[128 = 0]
[129 137 163 130 165 115 120 166 106 117  96 132 116 110 144 160 121 127
 110 121 122 150 115 128  73 137 118 116 129 159 124 178 131  94 104 119
 124 122 141 129  96 140 145  86 154 131 126] => [68] + [33]
[120 137 141 123 128 123 127  96 118 132 139 131 127  92 144 163 125 148
 119  95 116  96 130 151 115 145 125 128 155 162 135 230 132  93 110 123
 128 131 148 131  97 176 152  87 149 143 135] => [68] + [23]
[132 127 128 136 145 118 138  88 106 123 119 136 119 110 129 165 129 108
 132 119 144 170 116 127 119 134  99 126 161 134 133 179 128  88  84 101
  95 103 143 127 102 169 152 102 174 132 117] => [74] + [23]
[134 135 132 144 140 123 123 126 112 121 115 132 129 106 136 176 122 126
 123 115 130 131 117 125 111 136 104 136 154 152 140 151 123  96 108 103
 118 122 154 129 109 166 155  92 149 135 120] => [74] + [23]
[129 120 121 132 108  97 141 106 126 126 116 142 119 145 135 166 138 109
 132 163 134 120 126 135 103 131  58 125 136 104 133 151 131  75 111  98
 111  90 163 130 112 170 152 105 107 134 104] => [74] + [23]
[126 119 135 137 142 109 136 107 120 118 110 144 124 107 143 175 126 108
 123 133 146 134 120 115 111 137  95 124 144 140 129 206 118  90  84 103
 114 100 153 128  92 171 160  99 162 130 118] => [74] + [23]
[126 133 143 132 155 116 118 172 108 128 109 124 118  96 144 176 119 128
 106 119 118 128 117 124 118 146 127 126 148 172 124 191 126 100 105 121
 124 137 149 127  99 154 154  79 146 141 111] => [68] + [33]
[135 173 125 173 193 118 120   4 128 137 142 132 128   4 126 168 127 155
 121  23 151 162 128 125 131 143 125 155 187 252 126 198 135  98  49 113
 143 147 184 118  95 202 206  69 174 152 143] => [68] + [23]
[126 143 156 138 149 122 111 169 153 206 102 137 120  87 151 164 122 136
  95  94 106 102 118 124 123 149 141 132 136 175 130 209 123  99 123 118
 133 132 148 129  92 151 146  89 160 133 135] => [68] + [33]
[135 129 147 130 164 114 139 135 119 125 106 133 117 105 138 156 130 123
 121 120 145 179 125 114 118 131  74 119 149 142 132 167 124  74  88 111
 105 113 143 123 117 158 155 103 157 126 119] => [74] + [33]
[131 135 170 140 151 119 123 163  97 122  99 135 123 107 139 177 125 134
 102 119 113 124 129 130 116 128 122 121 136 161 129 202 131 107 116 117
 126 122 129 126  97 151 155  86 158 125 133] => [68] + [33]
[122 127 139 123 131 115 128 145 120 124 114 134 117  52 138 170 119 125
 111 135 122  88 123 123 111 151 118 127 125 132 126 224 142  96 112 112
 134 123 143 135  97 166 155  89 130 129 140] => [68] + [23]
[125 138 158 121 149 125 118 145 113 132 119 130 120  96 146 161 123 149
  98  96 111 117 132 125 113 149 127 130 158 165 128 200 128  92 119 140
 131 116 145 133 103 149 147  59 141 138 142] => [68] + [23]
[140 147 127 148 167 114 136  83 120 120 102 138 118  89 132 164 126 121
 125  98 151 166 130 120 113 127 104 120 162 171 125 147 134  82  88  94
 116 115 163 121 109 178 171 104 159 135 114] => [74] + [23]
[118 141 140 134 176 119 121 120 110 124 117 130 119  59 140 185 135 127
 115 108 129 164 108 120 124 136 134 133 141 172 124 238 121  97  73 116
 129 127 160 130  96 152 153  87 178 128 142] => [68] + [23]
[133 147 137 143 179 116 129  90 111 126 103 128 125  99 141 160 131 111
 121 101 144 196 114 122 107 127  95 137 167 165 127 105 125 101  91 120
 117 113 160 125 103 170 165  78 143 130 117] => [74] + [33]
[135 131 160 145 175 119 125 169 112 132 101 129 110  91 133 183 126 120
 108 114 123 140 105 123 125 132 114 127 145 186 128 182 126 103  94 103
 119  98 149 127  94 183 156  81 158 130 137] => [68] + [33]
[128 127 120 135 120 107 146  88 126 116 116 126 128 127 129 193 130 123
 134 139 138 106 120 108 103 141  90 133 145 128 134 209 134  84  88 100
 125 106 150 134  90 182 166 102 124 133 129] => [74] + [23]
[131 129 125 133 126 123 136  58 127 123 116 127 128 122 126 181 129 120
 123 140 143 132 127 128 118 138  92 134 150 132 121 198 128  84  80 107
 128  99 149 127 101 186 172  86 131 133 135] => [74] + [23]
[132 140 120 145 151 107 141 102 117 122 117 137 123 112 142 175 129 120
 119 120 149 151 119 128 115 137  89 134 148 150 130 151 126  90  81 104
 118 110 144 114  93 176 172  98 134 131 114] => [74] + [23]
[122 147 131 138 124 116 129 111 124 124 121 132 123  94 126 182 124 150
 112  99 118  75 134 126 116 147 123 148 163 167 131 192 125 102 117 114
 133 132 157 136  92 178 160  85 122 152 133] => [68] + [23]
[127 124 136 129 134 114 119 155 109 118 113 137 134 109 153 182 135 107
 117 145 120 100 112 115 127 154 123 130 133 135 127 250 130  95  91 107
 124 125 133 142  85 159 151  89 166 125 142] => [68] + [23]
[129 135 152 133 145 116 108 138 114 126 116 126 122 104 132 175 122 121
 106 116 124 126 120 119 114 130 120 145 140 165 134 192 133 102 104 120
 130 133 153 133  97 152 156  81 141 132 146] => [68] + [23]
[137 113 146 141 159 120 119 140 103 120 114 127 126  77 147 200 135  97
 111 126 148 115 106 111 118 145 127 133 127 163 127 252 117  88  60  92
 124 132 153 124  70 172 164  87 191 126 146] => [68] + [23]
[141 146 127 137 164 108 134  59 125 133 116 136 108  96 130 170 129 139
 122 115 161 176 131 125 115 127  73 145 164 154 125 166 130  78  72 101
 100 108 164 110 124 191 181  95 155 148 116] => [74] + [23]
[137 146 147 142 177 116 122 133 104 127 108 137 114  79 136 186 126 127
 116  90 125 147 114 123 114 138 113 139 146 187 128 194 127  90  95 102
 127 124 151 127  92 174 169  81 165 133 135] => [68] + [33]
[137 136 144 136 159 123 112 119 114 133 119 140 123  93 139 186 128 122
 113  97 133 129 114 125 103 135 131 129 150 169 130 221 123  92  62 107
 126 126 146 120  86 157 153  69 180 139 148] => [68] + [23]
[130 139 141 131 135 115 128 111 118 129 122 114 124 106 140 189 123 131
 117 116 124 104 121 122 100 151 114 128 141 151 132 222 119  92 102 120
 129 129 147 136  90 167 166  79 140 134 137] => [68] + [23]

[130 140 132 140 120 138 132 131 121 125 130 141 130 133 123 119 129 144
 158 141 129 126 130 125 137 133 126 130 100 130 129  99 132 128 121 127
 141 130 125 130 137 155 152 139 130 119 120] => <38> + <27>
[128 141 134 135 128 133 139 127 132 101 129 137 117 118 123 128 131 137
 146 138 134 129 124 121 148 136 124 127 109 129 133 117 126 132 125 149
 125 130 125 144 132 137 139 129 124 120 121] => <38> + <24>
[153 150 139 140 121 134 122 124 141  99 130 134 121 129 128 131 136 149
 137 138 129 125 126 112 130 120 124 112 130 135 135 105 119 128 111 130
 126 132 121 126 137 143 139 132 129 116 133] => <43> + <18>
[135 140 131 129 118 125 127 127 129 114 124 143 128 131 118 130 133 144
 139 143 126 126 131 116 129 124 122 112 122 142 129 101 119 123 120 130
 129 137 116 133 142 156 132 133 124 113 118] => <43> + <18>
[126 139 135 131 136 139 140 126 142  85 123 115 113 124 130 126 134 139
 128 140 133 125 127 108 137 121 125 115 135 130 136 114 123 126 134 135
 124 138 133 151 139 129 132 133 126 119 127] => <43> + <24>
[128 153 136 139 119 131 130 122 136 100 124 137 121 115 122 134 125 129
 136 136 128 129 126 113 132 130 132 122 119 130 143 108 117 132 121 140
 131 129 122 141 134 137 138 128 130 129 128] => <43> + <24>
[140 160 139 151 115 129 126 128 136 116 137 146 124 139 131 134 131 136
 136 131 127 130 113 114 124 124 129 117 131 127 136 116 116 138 102 127
 124 120 124 129 128 126 139 136 130 134 142] => <43> + <24>
[125 163 139 146 126 137 140 126 142  83 132 150 113 117 122 142 121 127
 137 143 138 128 114 107 142 133 138 120 121 119 151 117 121 139 124 152
 130 128 126 157 135 126 140 133 122 133 134] => <43> + <24>
[135 139 131 128 122 127 135 117 138 106 131 152 114 120 114 129 133 150
 149 149 131 126 131 115 145 133 117 116 109 145 129 108 119 121 127 152
 125 137 111 146 140 161 131 126 123 114 116] => <38> + <18>
[132 158 139 147 115 132 126 133 134 107 130 144 138 128 124 135 126 129
 134 137 128 128 121 113 125 123 139 117 125 123 143 116 118 136 113 123
 135 125 127 124 134 127 141 141 127 131 139] => <43> + <24>
[135 156 140 148 117 131 138 120 141  94 132 167 114 119 117 136 126 142
 154 148 134 130 119 111 151 139 132 115  98 128 142 115 119 138 119 157
 128 131 119 142 134 145 140 132 130 128 125] => <43> + <24>
[130 138 128 122 124 128 128 118 131 115 127 140 120 116 111 135 130 138
 145 147 124 125 137 121 134 130 129 120 116 142 131  98 120 116 123 143
 135 134 111 143 141 161 134 122 130 118 117] => <38> + <18>
[132 148 133 140 119 127 133 122 137 107 136 159 114 112 115 147 122 135
 143 146 133 127 130 120 144 132 137 114 112 128 134 120 122 123 116 153
 128 134 107 127 132 154 135 121 131 121 129] => <43> + <18>
[123 147 129 150 125 136 136 140 128 104 132 154 124 130 128 146 124 140
 151 139 142 124 138 120 140 124 133 113 110 123 132 102 130 125 117 126
 144 138 116 117 141 163 152 145 122 107 134] => <43> + <27>
[131 138 132 140 135 141 140 132 124 109 132 147 126 135 127 118 131 147
 160 139 138 126 122 123 150 136 122 132  90 131 130 112 135 132 128 137
 140 135 130 143 138 147 149 143 126 118 115] => <38> + <27>
[145 152 139 120 111 119 129 116 142 111 137 172 112 118 110 145 125 145
 145 152 129 128 127 114 140 132 127 107 116 141 135 111 109 120 110 155
 121 134  99 134 136 162 129 121 124 122 126] => <43> + <18>
[126 154 132 151 121 135 135 128 129 110 139 157 119 137 127 142 131 148
 153 140 140 123 126 117 140 129 130 116 113 124 132 101 127 126 108 132
 136 129 115 122 140 160 151 143 123 113 134] => <43> + <27>
[131 147 133 144 116 141 133 137 122 120 125 151 136 138 128 117 135 149
 167 141 133 126 126 122 143 133 127 130  89 134 132  94 135 133 118 120
 146 128 123 127 142 159 158 148 130 116 120] => <43> + <27>
[130 139 130 142 125 137 135 131 132 106 133 157 123 135 125 125 132 151
 153 140 138 128 118 111 148 135 121 119 100 132 136 111 128 133 122 138
 135 130 124 145 140 150 144 144 119 116 125] => <38> + <27>
[126 148 134 139 123 130 131 129 137 100 128 136 124 126 124 144 120 135
 130 141 128 123 130 114 125 116 133 110 135 132 141 100 122 126 118 125
 132 133 119 131 141 144 138 137 125 114 134] => <43> + <18>

[117 107  94 124 132 118 132 106 121 147 133  85 133 121 142 107 133 121
 142  90 120 107 121  98 138 114 145 117 147 109 131 122 140 137 140 130
 119 109 128 137 124 113 160 123 150 128 148] => <56> + [2]
[105 132 105 103 111 112 132 106 102 143  92  48 163 182 180  83 147  92
 162  83 116 100 122 148 204  90 117 131 139 101 139 147  91 111 197 121
 140 123 130 129  74 146 206 116 194 142 103] => <55> + [2]
[119 130 110 122 114 111 133 116 126 140 120  98 133 157 164 108 114  90
 148 101 114 118 109 107 149 110 146 126 146 115 143 114 142 146 130 140
 114 113 138 116  99 114 162 108 173 123 160] => <55> + [10]
[116 131 111 105 111 117 120 118 129 136 128  84 137 142 143 123 127 113
 147 101 139 123 115 118 155 115 143 130 146 121 141 121 135 127 134 138
 125 116 139 114  96 116 156 120 161 127 153] => <55> + [10]
[120 105  96 121 131 125 115 112 123 133 111  92 132 120 150  95 167 116
 159 115 108  86 105  93 105 114 124  94 127 120 150 112 134 143 121 125
 132  87 129 129 121  98 157 112 160 125 165] => <47> + [10]
[125 111 125 150 158 138 135 106 117 133 109 105 148  72 131  95  97  85
 143 117 112 147 145 138 122  99 120 124 136 133 122 143 151 113 177 135
 113 127 108 157 133 140 145 121 180 136 100] => <55> + [2]
[126 124 120 136 146 119 139 114 122 132 116 104 138 128 140 112 109 111
 137 108 110 132 124 122 139  99 132 129 129 112 129 131 141 132 148 126
 113 128 119 135 118 124 153 125 152 134 130] => <56> + [2]
[118 154 107 105 109 122 143 112 117 148 113  83 159 192 160  98 112 103
 138 109 147 127 134 146 193  97 131 124 149 108 131 143 102 103 174 134
 134 129 139 123  77 148 162 111 166 134 113] => <55> + [10]
[120 127 105 110 112 123 123 122 123 138 128  83 136 128 144 114 149 135
 139 100 144 115 118 118 150 121 133 126 130 112 141 125 116 121 149 124
 132 119 128 126 112 118 158 130 146 134 124] => <56> + [2]
[127 135 116 109 134 122 144 118 121 139 119 100 129 162 136  91 123 138
 124 105 142 127 116 115 172  88 150 119 123 103 139 128 114 126 135 123
 123 111 124 120 108 123 149 125 142 126 153] => <48> + [2]
[120 124 116  97 112 102 107 125 125 115 102  76 137 180 144 107 203 140
 158  99 139  95  94 104 158 117 129 136 107 115 149 117 121 150 100 122
 127 102 139 104  80 104 174 125 158 138 173] => <55> + [2]
[119 141 107 113 133 125 147 107 130 149 129  79 153 157 135  91  91 119
 133  92 145 136 136 121 181  80 152 125 147  88 134 135 137 117 164 135
 111 119 126 132  93 131 154 125 163 130 137] => <56> + [2]
[128 125 131 130 133 129 113 117 132 112 112 139 153 150 120 121 144  93
 151 124 104 122 140 128 122 129 112 124 145 145 126 128 144 137 126 151
 128 120 144 130 102 128 134 113 151 122 164] => <55> + [5]
[112  97  99 131 137 126 113 105 126 131 119  93 151 108 136  98 161 107
 157  92 102 109 128 100 122 117 125 107 146 120 140 119 148 145 140 134
 124 101 130 152 118 114 163 121 164 131 156] => <56> + [2]
[132 126 122 100 126 124 118 124 132 111 112 135 141 174 110 103 178 130
 142 114 126 106 123 106 130 117 127 107 121 136 138 121 128 133 100 143
 131 100 141 119  97 108 128 118 131 130 192] => <48> + [5]
[132 118 119 142 143 132 134 102 126 115 107 137 161 155 128  93 137  93
 147 123  91 120 145 115 126 104 100 111 144 127 116 139 140 140 145 130
 134 117 139 154 105 135 139 109 151 132 144] => <56> + [5]
[119 132 113 101 110 114 119 123 122 123 104  93 137 186 157 109 174 123
 145 122 126  96 108 119 152 121 120 118 116 116 148 122 113 134 121 123
 137 113 144 117  86 116 159 117 149 135 153] => <48> + [2]
[120 139 116 102 113 110 123 120 128 134 118  99 142 182 146 112 139 116
 145  98 131 119 119 118 177 105 142 134 137 116 139 123 128 139 129 134
 125 119 142 101  76 123 157 117 157 130 163] => <55> + [5]
[115 111 103 136 133 123 128 111 122 143 123  98 133 126 159 113 128  93
 148 107 105 112 122 120 126 118 130 119 150 117 135 129 129 134 155 128
 131 118 131 140 130 127 161 118 160 128 133] => <56> + [10]
